Here is a tiny trained network, its code and every weight. The questions are about switching its units off for an input and a target symbol, where a switched-off unit gives its printed mean instead of its output.

import numpy as np


def w(rows, s, z=0):
    codes = np.array(rows[::2]) - 128.0
    scale = np.full(codes.shape[1], s)
    scale[-1] = z or s
    return codes * scale


def f(y):
    return np.maximum(y, 0)


def softmax(a):
    e = np.exp(a - a.max(-1, keepdims=True))
    return e / e.sum(-1, keepdims=True)


def log_softmax(a):
    a = a - a.max(-1, keepdims=True)
    return a - np.log(np.exp(a).sum(-1, keepdims=True))


def net(x, mask):
    ids = ['ΘΛΞΠΨαηστ'.index(c) for c in x.split()]
    T = len(ids)
    res = E[ids] + P[:T]
    u = 0
    for l in range(2):
        q, k, v = (res @ M[l].T for M in (Q, K, V))
        z = softmax(np.where(np.tri(T) > 0, q @ k.T / 4**0.5, -1e9)) @ v
        res = res + np.where(mask[u], z, O[l][:, -1]) @ O[l][:, :-1]
        u += 1
        y = f(res @ A[l][:, :-1].T + A[l][:, -1])
        res = res + np.where(mask[u : u + 8], y, B[l][:, -1]) @ B[l][:, :-1]
        u += 8
    return log_softmax(res[-1] @ U[:, :-1].T + U[:, -1])


Q, K, V, O, A, B = {}, {}, {}, {}, {}, {}
E = w([
[126,120,136,114,106,102,105,144,123,113],'Θ',
[129,72,103,121,183,143,24,59,107,153],'Λ',
[89,164,98,106,102,102,121,171,159,160],'Ξ',
[106,102,147,127,136,112,46,114,96,122],'Π',
[112,171,138,156,126,217,166,172,59,112],'Ψ',
[99,59,137,59,136,138,156,135,62,80],'α',
[194,254,151,130,84,103,90,128,145,119],'η',
[221,121,156,100,93,120,94,145,183,117],'σ',
[104,158,139,29,98,94,198,80,126,140],'τ',
],0.019)
P = w([
[116,133,122,203,145,146,157,117,252,62],'0',
[155,69,27,128,78,159,83,122,195,108],'1',
[112,156,100,156,164,114,125,178,178,62],'2',
[133,106,64,159,75,151,92,103,152,131],'3',
[123,154,115,136,183,110,104,171,156,91],'4',
[126,124,95,150,81,155,91,103,130,154],'5',
[144,146,142,120,179,104,123,167,154,98],'6',
[125,134,126,148,83,151,97,99,109,172],'7',
[153,145,163,109,186,100,133,151,125,104],'8',
[126,158,141,119,105,167,89,104,92,209],'9',
[164,141,184,97,197,101,141,145,115,124],'10',
[141,139,179,112,92,147,123,97,82,189],'11',
[169,143,218,86,197,89,168,132,115,131],'12',
[122,159,129,159,82,136,105,95,107,159],'13',
],0.014)
Q[0] = w([
[92,230,200,69,80,67,97,143,121,82],'L0H1',
[137,88,74,94,115,74,137,139,164,118],'L0H1',
[88,98,18,168,60,100,100,175,140,254],'L0H1',
[138,111,89,191,142,150,204,111,158,157],'L0H1',
],0.0068)
K[0] = w([
[149,140,135,77,62,89,132,187,104,184],'L0H1',
[91,115,152,102,112,51,134,124,166,164],'L0H1',
[17,141,76,166,134,93,90,126,211,125],'L0H1',
[132,162,2,115,116,180,158,116,147,115],'L0H1',
],0.0075)
V[0] = w([
[108,154,220,85,100,54,14,128,27,183],'L0H1',
[178,45,143,116,110,119,47,58,126,95],'L0H1',
[139,65,168,95,1,56,132,38,173,38],'L0H1',
[69,189,94,171,152,167,67,141,156,25],'L0H1',
],0.0047)
O[0] = w([
[138,39,195,101,167,164,91,42,183,104,93],'L0H1',
[153,77,156,89,98,101,116,96,254,152,69],'L0H1',
[108,126,37,89,221,218,52,158,138,137,254],'L0H1',
[72,146,117,149,130,106,123,148,139,12,209],'L0H1',
],0.009,0.002)
A[0] = w([
[124,80,116,147,233,154,120,161,71,105,63],'L0N1',
[144,152,94,112,83,148,101,83,139,171,190],'L0N2',
[132,125,103,118,56,196,118,150,77,161,173],'L0N3',
[122,82,103,109,170,139,143,148,89,142,68],'L0N4',
[141,103,126,102,215,1,64,113,136,134,249],'L0N5',
[110,101,185,179,186,188,124,167,143,95,106],'L0N6',
[112,125,97,137,98,170,132,112,127,115,58],'L0N7',
[134,132,172,153,179,160,87,93,220,100,139],'L0N8',
],0.0095,0.002)
B[0] = w([
[140,183,147,137,183,116,146,146,254,116,181],'L0N1',
[108,97,124,137,132,112,133,63,146,63,223],'L0N2',
[112,72,172,114,77,106,84,90,191,110,232],'L0N3',
[164,126,145,92,60,65,106,113,155,92,154],'L0N4',
[111,192,141,156,134,145,185,189,105,104,253],'L0N5',
[105,87,122,64,158,66,111,212,132,65,180],'L0N6',
[165,59,55,145,107,51,153,80,102,144,165],'L0N7',
[85,155,137,82,34,109,131,155,85,140,202],'L0N8',
],0.0092,0.0064)
Q[1] = w([
[113,173,141,10,90,93,177,158,121,74],'L1H1',
[129,136,143,139,132,116,102,160,167,97],'L1H1',
[174,57,109,155,118,184,86,77,135,189],'L1H1',
[82,101,141,110,188,89,151,142,139,120],'L1H1',
],0.013)
K[1] = w([
[122,130,212,110,171,195,181,87,95,194],'L1H1',
[172,71,189,83,115,117,76,81,107,88],'L1H1',
[55,123,2,161,132,157,92,139,180,64],'L1H1',
[253,189,156,67,112,145,64,125,108,172],'L1H1',
],0.008)
V[1] = w([
[73,3,106,105,183,136,164,181,173,128],'L1H1',
[92,189,157,126,150,205,98,170,139,184],'L1H1',
[2,114,147,142,203,145,154,113,109,200],'L1H1',
[95,172,84,59,126,94,199,58,119,152],'L1H1',
],0.0072)
O[1] = w([
[220,182,140,84,96,39,104,125,166,196,120],'L1H1',
[125,100,57,110,88,156,158,94,143,184,95],'L1H1',
[110,234,96,181,92,59,100,148,2,128,91],'L1H1',
[205,149,31,67,103,178,67,65,108,69,255],'L1H1',
],0.0087,0.0091)
A[1] = w([
[107,251,152,167,162,20,200,152,151,218,204],'L1N1',
[45,163,162,160,26,139,183,174,103,150,77],'L1N2',
[132,81,77,133,107,98,28,115,53,76,122],'L1N3',
[159,117,86,73,130,172,103,82,205,133,253],'L1N4',
[190,128,169,77,181,182,161,128,191,95,43],'L1N5',
[106,42,69,153,106,129,94,21,73,254,14],'L1N6',
[100,170,118,123,206,111,106,45,131,112,155],'L1N7',
[57,54,125,126,97,153,107,102,98,125,194],'L1N8',
],0.008,0.0048)
B[1] = w([
[75,2,95,187,245,14,94,129,113,149,145],'L1N1',
[4,187,110,145,140,137,75,147,91,185,147],'L1N2',
[131,143,154,112,76,122,243,127,190,187,201],'L1N3',
[117,84,200,182,145,163,124,171,80,98,251],'L1N4',
[105,220,1,145,111,82,127,122,167,213,173],'L1N5',
[57,239,79,190,126,79,154,134,80,193,148],'L1N6',
[165,77,183,124,80,153,124,178,95,151,178],'L1N7',
[151,183,139,154,63,102,103,51,105,86,173],'L1N8',
],0.0078,0.017)
U = w([
[175,18,253,155,123,128,137,132,139,9,182],'Θ',
[93,163,175,156,22,69,116,61,120,153,177],'Λ',
[135,124,67,183,125,112,80,92,68,103,104],'Ξ',
[66,101,148,55,90,92,97,154,85,119,2],'Π',
[142,111,221,219,158,117,198,194,45,108,115],'Ψ',
[152,143,157,142,147,39,159,97,119,126,112],'α',
[59,169,167,143,180,199,188,67,154,68,42],'η',
[89,156,223,133,120,177,254,177,175,214,75],'σ',
[195,170,121,96,128,160,132,218,17,47,180],'τ',
],0.0048,0.0046)

Each question gives the input, a string of symbols that net reads in full, and the target symbol t.
The units are the heads (4 rows each of Q, K, V and O) and the neurons (one row each of A and B). Each row of codes is followed by its name. A weight is (code - 128) times the scale printed after its matrix; where a second scale follows, it is the last column's (O, A, B and U).
mask holds one flag per unit, layer by layer, with each layer's heads first. A switched-off unit (its flag False) gives its mean, the last column of its rows in O or B, instead of its output. The means were averaged over made-up inputs and are rounded, as every weight is.
A unit's drop is (log p(t) with every unit on - log p(t) with that unit switched off) / (log p(t) with every unit on - log p(t) with every unit switched off).
The circuit of an input: a set's keep is (log p(t) with only the set's units on - log p(t) with every unit switched off) / (log p(t) with every unit on - log p(t) with every unit switched off). Starting from the 12 units with the biggest drops (on a tie, the unit counted first), units are removed one at a time, each time the one whose removal leaves the highest keep (on an exact tie, the one counted first), for as long as the keep stays at least 0.8.
circuit, biggest first: the units of the circuit, biggest drop first
most important unit: the unit with the biggest drop
k most important neurons: the k neurons with the biggest drops, biggest first
top k neurons in layer l: the k neurons of layer l with the biggest drops, biggest first
input τ η α τ Ξ Ψ τ τ τ τ Ψ α, target Λ: 2 most important neurons -> (L1N3, L1N8)
input Ψ Π σ Ξ Ψ, target σ: circuit, biggest first -> (L1H1)
input τ τ σ η Π σ Ψ τ Ψ Ψ τ, target τ: circuit, biggest first -> (L1H1, L0N3)
input σ σ Π Θ Π Ξ Ξ Θ Π τ Λ Ψ, target Θ: top 3 neurons in layer 0 -> (L0N3, L0N8, L0N6)
input τ η τ Π Θ Λ Θ τ τ τ Ψ Ψ Π, target Ψ: top 3 neurons in layer 0 -> (L0N5, L0N2, L0N3)
input η Ψ Ξ Π Θ Ψ Ξ, target Ψ: circuit, biggest first -> (L1H1, L1N1, L0N3)
input τ η τ Π Λ τ Ψ Ψ Ξ, target Ψ: 3 most important neurons -> (L0N2, L1N1, L0N3)
input Ξ τ Λ Λ Ψ Λ Ψ, target Ψ: circuit, biggest first -> (L0H1, L1H1)
input τ Ψ Π Ξ α η Ξ Ψ, target Λ: circuit, biggest first -> (L0H1, L0N3, L1N4)
input τ τ Θ Ψ σ, target σ: circuit, biggest first -> (L0H1, L1H1, L1N5)
input τ Λ τ τ Ξ τ Θ, target τ: circuit, biggest first -> (L1H1, L0N5, L0N3)
input τ σ α σ Ψ, target σ: circuit, biggest first -> (L1H1, L0N1)
input Ψ Θ τ τ τ τ Λ τ Λ, target τ: circuit, biggest first -> (L0N5, L1H1)
input η Λ Π Π τ η τ Θ, target Θ: most important unit -> L1N5
input Ψ Π Ψ Π Ψ, target Ψ: circuit, biggest first -> (L1H1, L0H1)
input Π Ψ Ψ τ σ Ψ τ τ Θ Θ τ, target τ: circuit, biggest first -> (L1H1, L0N3)
input τ τ Π η τ τ Ψ τ Θ τ σ Ψ Ψ Λ, target Θ: circuit, biggest first -> (L0N2, L1H1)
input σ η Π, target σ: circuit, biggest first -> (L1H1, L1N5)
input τ Ψ Ξ Π τ τ τ Ψ τ τ Ψ Θ σ, target σ: 3 most important neurons -> (L0N5, L1N5, L0N2)
input τ Π τ τ Π Λ Π, target Π: top 3 neurons in layer 0 -> (L0N8, L0N2, L0N5)
input η τ α Λ τ τ τ Ψ η α Θ Ψ Λ, target Ψ: most important neuron -> (L0N5)
input Ψ τ Ψ Ψ Ψ τ τ Θ τ τ τ η α, target τ: top 3 neurons in layer 0 -> (L0N2, L0N4, L0N3)
input Π τ τ τ τ Ξ, target Θ: top 4 neurons in layer 0 -> (L0N2, L0N8, L0N5, L0N3)
input τ τ Ψ Π σ Λ τ σ Π Λ Π, target Π: 3 most important neurons -> (L0N8, L1N4, L1N2)
input Ξ σ Ψ Θ Ψ τ, target Θ: top 2 neurons in layer 0 -> (L0N6, L0N2)
input Θ Ψ Π Θ η Ψ Π τ σ τ Θ α Ψ, target α: top 3 neurons in layer 0 -> (L0N2, L0N6, L0N1)
